Below are the code and all the weights of a small trained network. Each question names an input and a class and asks about switching units off, where a switched-off unit gives its printed mean instead of its output.

import numpy as np


def w(rows, s, z=0):
    codes = np.array(rows[::2]) - 128.0
    scale = np.full(codes.shape[1], s)
    scale[-1] = z or s
    return codes * scale


def f(y):
    return y / 2 * (1 + np.tanh(0.7978845608 * (y + 0.044715 * y**3)))


def log_softmax(a):
    a = a - a.max(-1, keepdims=True)
    return a - np.log(np.exp(a).sum(-1, keepdims=True))


def net(x, mask):
    res = np.array(x, float).reshape(1, 7) / 4 @ E
    y = f(res @ A[0][:, :-1].T + A[0][:, -1])
    res = res + np.where(mask, y, B[0][:, -1]) @ B[0][:, :-1]
    return log_softmax(res[-1] @ U[:, :-1].T + U[:, -1])


A, B = {}, {}
E = w([
[53,156,102,138,151,202,139,118,173],'x0',
[131,157,119,155,152,180,162,178,73],'x1',
[99,136,196,3,95,95,82,117,140],'x2',
[124,109,166,110,196,115,164,126,114],'x3',
[78,155,118,158,102,59,149,84,93],'x4',
[128,219,77,90,175,81,97,122,151],'x5',
[103,102,146,171,71,102,95,166,171],'x6',
],0.013)
A[0] = w([
[135,91,152,97,128,226,154,84,164,223],'n1',
[3,200,77,195,107,255,202,169,106,237],'n2',
[157,121,185,117,83,134,201,201,77,61],'n3',
[221,53,199,146,63,198,134,225,35,102],'n4',
[140,223,27,101,179,250,56,194,245,227],'n5',
[161,160,144,55,163,161,69,145,105,100],'n6',
[164,61,52,186,131,225,246,135,120,224],'n7',
[110,120,169,103,86,105,24,151,193,244],'n8',
[150,77,251,14,193,211,155,174,186,252],'n9',
[129,59,150,241,84,149,74,181,150,167],'n10',
[232,125,89,162,149,81,174,96,98,63],'n11',
[101,45,167,246,42,105,85,165,161,119],'n12',
[137,113,207,74,170,149,157,179,177,108],'n13',
[77,220,168,139,94,149,185,82,141,20],'n14',
[94,85,204,57,8,164,55,27,168,255],'n15',
],0.0086,0.0024)
B[0] = w([
[145,92,102,48,165,135,156,124,122,182],'n1',
[90,88,141,18,213,146,156,172,104,253],'n2',
[101,151,123,207,98,144,88,104,96,168],'n3',
[171,121,126,223,73,53,40,104,63,222],'n4',
[157,106,19,163,98,147,64,3,120,237],'n5',
[142,93,141,150,120,59,133,132,83,176],'n6',
[97,163,126,77,191,112,227,164,97,233],'n7',
[135,126,118,84,74,85,134,102,124,198],'n8',
[54,39,100,75,178,85,116,132,39,242],'n9',
[165,214,137,125,162,185,158,191,156,206],'n10',
[131,176,109,113,169,184,164,118,141,162],'n11',
[153,181,169,99,106,193,105,162,194,215],'n12',
[107,65,126,111,150,90,120,131,83,177],'n13',
[123,107,158,125,188,97,116,133,125,154],'n14',
[169,151,80,80,122,233,162,68,206,237],'n15',
],0.011,0.017)
U = w([
[104,224,164,155,180,40,156,214,111,90],'0',
[120,162,86,112,200,227,206,162,154,254],'1',
[32,53,126,238,59,152,183,188,171,27],'2',
[80,59,103,50,61,91,115,122,151,107],'3',
[129,93,75,213,73,102,17,66,79,136],'4',
[143,172,255,181,30,162,105,233,202,79],'5',
[64,56,148,104,249,93,148,225,41,130],'6',
],0.0083,0.0057)

Each question gives the input, the list of numbers given to net, and the class t.
The units are the neurons (one row each of A and B). Each row of codes is followed by its name. A weight is (code - 128) times the scale printed after its matrix; where a second scale follows, it is the last column's (A, B and U).
mask holds one flag per neuron, in row order. A switched-off neuron (its flag False) gives its mean, the last column of its row in B, instead of its output. The means were averaged over made-up inputs and are rounded, as every weight is.
A unit's drop is (log p(t) with every unit on - log p(t) with that unit switched off) / (log p(t) with every unit on - log p(t) with every unit switched off).
The circuit of an input: a set's keep is (log p(t) with only the set's units on - log p(t) with every unit switched off) / (log p(t) with every unit on - log p(t) with every unit switched off). Starting from the 12 units with the biggest drops (on a tie, the unit counted first), units are removed one at a time, each time the one whose removal leaves the highest keep (on an exact tie, the one counted first), for as long as the keep stays at least 0.8.
circuit, biggest first: the units of the circuit, biggest drop first
unit that matters most: the unit with the biggest drop
top k neurons: the k neurons with the biggest drops, biggest first
drop when u is switched off: that unit's drop, to one decimal
input [2,-6,-2,2,3,5,-7], class 4: top 4 neurons => (n2 n7 n15 n10)
input [-5,2,-8,6,2,6,2], class 1: unit that matters most => n11
input [-5,6,3,5,-2,-6,1], class 4: top 2 neurons => (n4 n2)
input [5,5,6,3,-6,2,7], class 3: circuit, biggest first => (n5 n8)
input [-2,-5,-2,7,8,5,-7], class 0: circuit, biggest first => (n15 n9)
input [-7,4,4,5,3,-1,-6], class 4: top 2 neurons => (n2 n7)
input [8,-7,1,-7,-4,0,-4], class 3: circuit, biggest first => (n4 n1 n5 n10)
input [4,7,-8,-1,-2,-8,-3], class 6: top 3 neurons => (n2 n4 n15)
input [-3,8,4,8,6,7,1], class 0: circuit, biggest first => (n9 n2)
input [-6,-8,-5,-2,6,-5,-3], class 1: top 2 neurons => (n11 n4)
input [-8,-6,0,-6,5,-4,-8], class 1: top 4 neurons => (n5 n11 n15 n4)
input [2,8,6,2,-5,7,-6], class 6: top 4 neurons => (n9 n4 n15 n13)
input [-7,-7,-6,3,5,7,1], class 0: circuit, biggest first => (n5 n9)
input [6,-7,0,-8,-5,3,3], class 4: circuit, biggest first => (n5)
input [-4,0,-1,-3,7,2,-6], class 0: top 4 neurons => (n15 n5 n2 n9)
input [6,1,-7,4,7,2,-2], class 6: top 2 neurons => (n2 n15)
input [-1,0,8,-4,-5,-5,-8], class 3: top 2 neurons => (n15 n2)
input [-6,4,1,-7,7,7,1], class 0: top 3 neurons => (n5 n4 n15)
input [7,1,7,7,2,2,8], class 3: drop when n15 is switched off => 0.2
input [2,-1,2,-7,6,7,6], class 4: drop when n5 is switched off => 0.4
input [2,8,-2,-5,-8,5,5], class 4: circuit, biggest first => (n5)
